m =
[[-13 -13  13  17 -18 -22 -14  17  15  15 -13 -15 -12]
 [ 27  34 -32  -6   1  21  30 -25 -26 -21  -1  30  25]
 [ -9  -9  10  11 -12 -14  -9  10  11  11  -5  -9  -8]
 [ 30  35 -14 -21  21  20  33 -23 -13 -11  25  34  23]
 [  5   7  -3   0  -1   0   5   0  -1   0   2   3  -2]
 [ 15  17   5 -14  21 -19  12  15   3  -1 -12  10  11]
 [ 10  15 -39   6 -15  38  14 -34 -31 -22   4  14   7]
 [ 15  19  -7   6  -8 -16  14   7  -1  -1 -20  11  11]
 [-46 -55  26  26 -26 -19 -49  26  23  21 -15 -49 -36]
 [-34 -39  14  25 -27 -12 -35  15  14  14 -13 -35 -27]
 [-10 -10   9  12 -13 -13 -10  10  10  11  -6 -10  -9]]
m[0][0] -> -13
m[5][1] -> 17
m[3][8] -> -13
m[1][10] -> -1
m[8][4] -> -26
m[10][11] -> -10
m[1][6] -> 30
m[2][9] -> 11
m[6][2] -> -39
m[7][10] -> -20
m[3] -> [30, 35, -14, -21, 21, 20, 33, -23, -13, -11, 25, 34, 23]
m[9][3] -> 25
m[0] -> [-13, -13, 13, 17, -18, -22, -14, 17, 15, 15, -13, -15, -12]
m[:, 10] -> [-13, -1, -5, 25, 2, -12, 4, -20, -15, -13, -6]
m[3][5] -> 20
m[7][6] -> 14
m[8][6] -> -49
m[1][0] -> 27
m[:, 11] -> [-15, 30, -9, 34, 3, 10, 14, 11, -49, -35, -10]
m[:, 2] -> [13, -32, 10, -14, -3, 5, -39, -7, 26, 14, 9]
m[8][8] -> 23
m[7] -> [15, 19, -7, 6, -8, -16, 14, 7, -1, -1, -20, 11, 11]
m[:, 1] -> [-13, 34, -9, 35, 7, 17, 15, 19, -55, -39, -10]
m[:, 4] -> [-18, 1, -12, 21, -1, 21, -15, -8, -26, -27, -13]
m[2][2] -> 10
m[7][12] -> 11
m[8] -> [-46, -55, 26, 26, -26, -19, -49, 26, 23, 21, -15, -49, -36]
m[3][4] -> 21
m[:, 9] -> [15, -21, 11, -11, 0, -1, -22, -1, 21, 14, 11]
m[9][2] -> 14
m[6][12] -> 7
m[6][7] -> -34
m[7][7] -> 7
m[4][1] -> 7
m[3][2] -> -14
m[9] -> [-34, -39, 14, 25, -27, -12, -35, 15, 14, 14, -13, -35, -27]
m[4][8] -> -1
m[:, 3] -> [17, -6, 11, -21, 0, -14, 6, 6, 26, 25, 12]

W =
[[ -5   4  -8  43 -54  27  -2 -24  23 -12 -20   7  47]
 [-24   3  46  51 -58  18 -14 -19   2   0   8  17  34]
 [-27 -31  14  22 -46  16   3 -16  -3 -16 -11  27  34]
 [-28 -30   9  18 -42  15   3 -16  -2 -20 -13  21  33]
 [-31 -25  31  22 -44  16  -3 -17  -1 -18 -15  -4  31]
 [-18  -1  -3  41 -56  27   1 -23  20 -11 -18  17  47]
 [-23   0  53  51 -58  18 -14 -20   0   3  12   6  34]
 [-20   0  -5  38 -52  25  -5 -22  19 -13 -20   0  44]
 [ -9   0 -19  36 -46  26  -6 -22  21 -15 -23   0  44]
 [-34 -35   4  22 -46  21  14 -18   1 -15 -13  37  45]
 [-32 -27  17  27 -49  22   9 -19   5 -14 -16  27  44]
 [-35 -16  14  30 -49  20  -5 -19   5 -14 -13  26  37]
 [-17 -11  20  41 -55  26   2 -21  14  -6 -12  19  49]
 [-25 -16  -3  26 -49  18  -8 -18   4 -18 -15   9  32]
 [-30 -23 -13  14 -42  12 -12 -15  -6 -26 -15 -13  19]]
W[0, 0]	-5
W[8, 0]	-9
W[8, 8]	21
W[14, 6]	-12
W[6]	[-23, 0, 53, 51, -58, 18, -14, -20, 0, 3, 12, 6, 34]
W[1]	[-24, 3, 46, 51, -58, 18, -14, -19, 2, 0, 8, 17, 34]
W[:, 11]	[7, 17, 27, 21, -4, 17, 6, 0, 0, 37, 27, 26, 19, 9, -13]
W[14, 2]	-13
W[2, 1]	-31
W[5, 2]	-3
W[:, 8]	[23, 2, -3, -2, -1, 20, 0, 19, 21, 1, 5, 5, 14, 4, -6]
W[2]	[-27, -31, 14, 22, -46, 16, 3, -16, -3, -16, -11, 27, 34]
W[7, 12]	44
W[:, 3]	[43, 51, 22, 18, 22, 41, 51, 38, 36, 22, 27, 30, 41, 26, 14]
W[2, 11]	27
W[14]	[-30, -23, -13, 14, -42, 12, -12, -15, -6, -26, -15, -13, 19]
W[0, 7]	-24
W[14, 0]	-30
W[8, 5]	26
W[:, 6]	[-2, -14, 3, 3, -3, 1, -14, -5, -6, 14, 9, -5, 2, -8, -12]
W[13, 3]	26
W[6, 7]	-20
W[4]	[-31, -25, 31, 22, -44, 16, -3, -17, -1, -18, -15, -4, 31]
W[0, 2]	-8
W[3, 6]	3
W[1, 9]	0
W[6, 11]	6
W[1, 4]	-58
W[12, 5]	26
W[3]	[-28, -30, 9, 18, -42, 15, 3, -16, -2, -20, -13, 21, 33]
W[0, 6]	-2
W[10, 7]	-19
W[5, 4]	-56
W[9, 4]	-46
W[2, 9]	-16
W[10, 6]	9

x = (11, -14, -3, 9, 27, -20, 37, 44, 4, 28, -9, 4)
x[0] -> 11
x[3] -> 9
x[10] -> -9
x[7] -> 44
x[1] -> -14
x[4] -> 27
x[11] -> 4

B = [[-144, -31, 69, 33, 47, 437, 136, -16, 505, 434, -3, -41, 286, 56, -94], [-321, 338, 53, -236, 246, 434, 41, 146, 547, 420, 8, -763, 599, -30, -233], [482, 553, 1, 94, 56, -74, 21, -56, 7, 103, -194, 302, 357, -17, -110], [303, 246, -365, 142, 492, -78, -45, -368, -149, -170, 313, -630, 344, -121, -64], [340, 497, 148, 231, -53, -310, 61, -19, 126, -200, -254, 369, 245, 340, -402], [108, -129, 616, 179, -207, 35, 444, -61, 727, -149, -75, 283, 150, 206, -14], [78, -4, 86, 303, -98, -312, 106, 436, 26, 451, -420, 286, -23, 221, 17], [-378, -744, 196, 261, -125, -241, -298, -118, 276, -210, 64, -21, 657, 351, -528], [704, 343, 73, 362, 59, -259, 276, 40, 68, -351, -11, 385, -84, 72, 567], [274, -111, -167, 428, -83, -120, 59, -264, -565, -112, 262, 474, -96, 399, 542], [-432, -68, 245, 289, 242, -131, -277, -98, -55, -17, 202, -389, 102, 45, 100], [638, 201, 17, -116, -5, 508, 708, 29, -115, 165, -30, 614, -126, 280, 41]]
Indices start at 0.
(0, 0)	-144
(3, 13)	-121
(7, 12)	657
(5, 3)	179
(3, 0)	303
(2, 8)	7
(10, 12)	102
(8, 5)	-259
(9, 9)	-112
(7, 5)	-241
(11, 6)	708
(5, 10)	-75
(4, 3)	231
(7, 14)	-528
(9, 2)	-167
(4, 8)	126
(2, 14)	-110
(2, 12)	357
(6, 4)	-98
(6, 9)	451
(5, 8)	727
(0, 5)	437
(5, 11)	283
(11, 9)	165
(9, 3)	428
(6, 10)	-420
(5, 5)	35
(1, 14)	-233
(9, 10)	262
(2, 0)	482
(9, 4)	-83
(0, 7)	-16
(3, 6)	-45
(0, 9)	434
(0, 14)	-94
(11, 0)	638
(9, 6)	59
(3, 1)	246
(0, 1)	-31
